Below are the code and all the weights of a small trained network. Each question names an input and a class and asks about switching units off, where a switched-off unit gives its printed mean instead of its output.

import numpy as np


def w(rows, s, z=0):
    codes = np.array(rows[::2]) - 128.0
    scale = np.full(codes.shape[1], s)
    scale[-1] = z or s
    return codes * scale


def f(y):
    return y / 2 * (1 + np.tanh(0.7978845608 * (y + 0.044715 * y**3)))


def log_softmax(a):
    a = a - a.max(-1, keepdims=True)
    return a - np.log(np.exp(a).sum(-1, keepdims=True))


def net(x, mask):
    res = np.array(x, float).reshape(1, 7) / 4 @ E
    y = f(res @ A[0][:, :-1].T + A[0][:, -1])
    res = res + np.where(mask, y, B[0][:, -1]) @ B[0][:, :-1]
    return log_softmax(res[-1] @ U[:, :-1].T + U[:, -1])


A, B = {}, {}
E = w([
[219,113,211,143,113,153,28,100,156,210,97],'x0',
[178,124,104,170,1,40,92,219,192,95,189],'x1',
[101,125,91,61,167,108,76,174,10,156,113],'x2',
[46,127,191,73,147,119,113,17,74,167,204],'x3',
[15,59,147,92,77,181,180,153,178,111,134],'x4',
[63,232,30,173,126,137,143,112,164,137,168],'x5',
[90,227,166,199,155,130,82,50,156,175,179],'x6',
],0.0083)
A[0] = w([
[32,187,100,97,145,66,119,63,62,100,182,141],'neuron 1',
[107,206,94,215,106,120,172,122,242,113,168,184],'neuron 2',
[124,123,21,75,117,93,134,208,76,89,80,182],'neuron 3',
[57,150,125,87,183,166,169,56,56,143,112,252],'neuron 4',
[113,79,163,58,155,208,167,138,167,102,78,176],'neuron 5',
[198,133,159,129,184,149,42,59,106,173,97,225],'neuron 6',
[132,137,65,94,94,88,153,254,104,79,110,206],'neuron 7',
[172,131,238,90,131,148,53,100,131,163,148,183],'neuron 8',
[207,182,85,201,164,123,172,83,161,121,88,173],'neuron 9',
[182,129,143,175,63,79,108,134,206,84,155,187],'neuron 10',
[61,112,177,79,160,231,222,102,173,83,112,201],'neuron 11',
[102,202,158,168,79,155,115,87,204,144,147,199],'neuron 12',
[152,96,121,153,46,61,95,187,241,89,109,247],'neuron 13',
],0.0078,0.004)
B[0] = w([
[122,202,171,88,218,138,190,84,124,109,209,228],'neuron 1',
[110,106,71,245,108,224,157,87,219,168,145,233],'neuron 2',
[157,131,107,45,123,219,150,188,42,181,168,222],'neuron 3',
[63,159,104,28,173,1,179,29,60,113,126,247],'neuron 4',
[99,60,103,127,65,104,76,144,98,74,108,191],'neuron 5',
[179,166,145,102,150,141,40,84,87,210,48,241],'neuron 6',
[168,72,102,118,138,211,158,245,104,99,148,228],'neuron 7',
[103,99,218,154,146,109,78,86,117,200,102,220],'neuron 8',
[204,152,60,176,192,98,134,130,142,84,68,190],'neuron 9',
[171,121,172,202,80,99,147,158,176,112,132,213],'neuron 10',
[44,85,40,135,66,80,132,123,98,107,102,229],'neuron 11',
[52,118,126,193,155,181,124,63,150,173,124,220],'neuron 12',
[181,89,203,179,49,111,176,181,187,80,179,241],'neuron 13',
],0.0079,0.012)
U = w([
[104,201,118,94,179,109,178,76,115,122,201,163],'0',
[131,134,190,114,147,134,7,77,94,201,79,56],'1',
[58,75,66,103,91,91,144,105,107,94,95,254],'2',
[179,101,213,133,71,49,132,174,163,87,145,103],'3',
[204,173,52,166,164,125,128,119,159,98,69,229],'4',
[112,112,115,192,81,176,141,121,234,134,162,23],'5',
[163,93,100,89,111,206,136,228,108,116,143,108],'6',
],0.011,0.0011)

Each question gives the input, the list of numbers given to net, and the class t.
The units are the neurons (one row each of A and B). Each row of codes is followed by its name. A weight is (code - 128) times the scale printed after its matrix; where a second scale follows, it is the last column's (A, B and U).
mask holds one flag per neuron, in row order. A switched-off neuron (its flag False) gives its mean, the last column of its row in B, instead of its output. The means were averaged over made-up inputs and are rounded, as every weight is.
A unit's drop is (log p(t) with every unit on - log p(t) with that unit switched off) / (log p(t) with every unit on - log p(t) with every unit switched off).
The circuit of an input: a set's keep is (log p(t) with only the set's units on - log p(t) with every unit switched off) / (log p(t) with every unit on - log p(t) with every unit switched off). Starting from the 12 units with the biggest drops (on a tie, the unit counted first), units are removed one at a time, each time the one whose removal leaves the highest keep (on an exact tie, the one counted first), for as long as the keep stays at least 0.8.
circuit, biggest first: the units of the circuit, biggest drop first
k most important neurons: the k neurons with the biggest drops, biggest first
drop when u is switched off: that unit's drop, to one decimal
input [-3,-6,-2,7,3,-5,3], class 2: circuit, biggest first -> neuron 11
input [7,2,0,-3,5,-4,4], class 3: 4 most important neurons -> neuron 13; neuron 10; neuron 2; neuron 3
input [5,-5,-6,-2,-3,5,2], class 4: 3 most important neurons -> neuron 9; neuron 2; neuron 3
input [-5,5,6,-3,-1,3,7], class 5: 2 most important neurons -> neuron 2; neuron 4
input [-8,-5,-8,-1,-5,-3,-1], class 2: 2 most important neurons -> neuron 11; neuron 6
input [0,-4,4,3,4,-2,7], class 0: 2 most important neurons -> neuron 4; neuron 1
input [-7,6,0,-6,-3,7,-1], class 6: 2 most important neurons -> neuron 7; neuron 3
input [2,-8,3,-4,7,4,8], class 2: 3 most important neurons -> neuron 11; neuron 5; neuron 3
input [2,0,0,-7,8,7,-3], class 6: 3 most important neurons -> neuron 7; neuron 3; neuron 8
input [-1,6,-3,8,-4,-2,3], class 5: 2 most important neurons -> neuron 4; neuron 10
input [5,1,-3,0,-6,1,-8], class 3: 2 most important neurons -> neuron 13; neuron 2
input [-8,-2,-8,-6,-5,8,-8], class 6: 2 most important neurons -> neuron 3; neuron 7
input [-3,2,7,-4,-6,-8,2], class 6: drop when neuron 2 is switched off -> 0.0
input [0,-1,-3,-6,1,-6,3], class 3: drop when neuron 12 is switched off -> 0.1
input [-3,5,6,-4,4,7,2], class 6: drop when neuron 7 is switched off -> 0.5
input [-5,3,3,1,3,-5,3], class 6: drop when neuron 7 is switched off -> 0.1
input [-5,7,-6,7,0,3,-8], class 5: most important neuron -> neuron 2
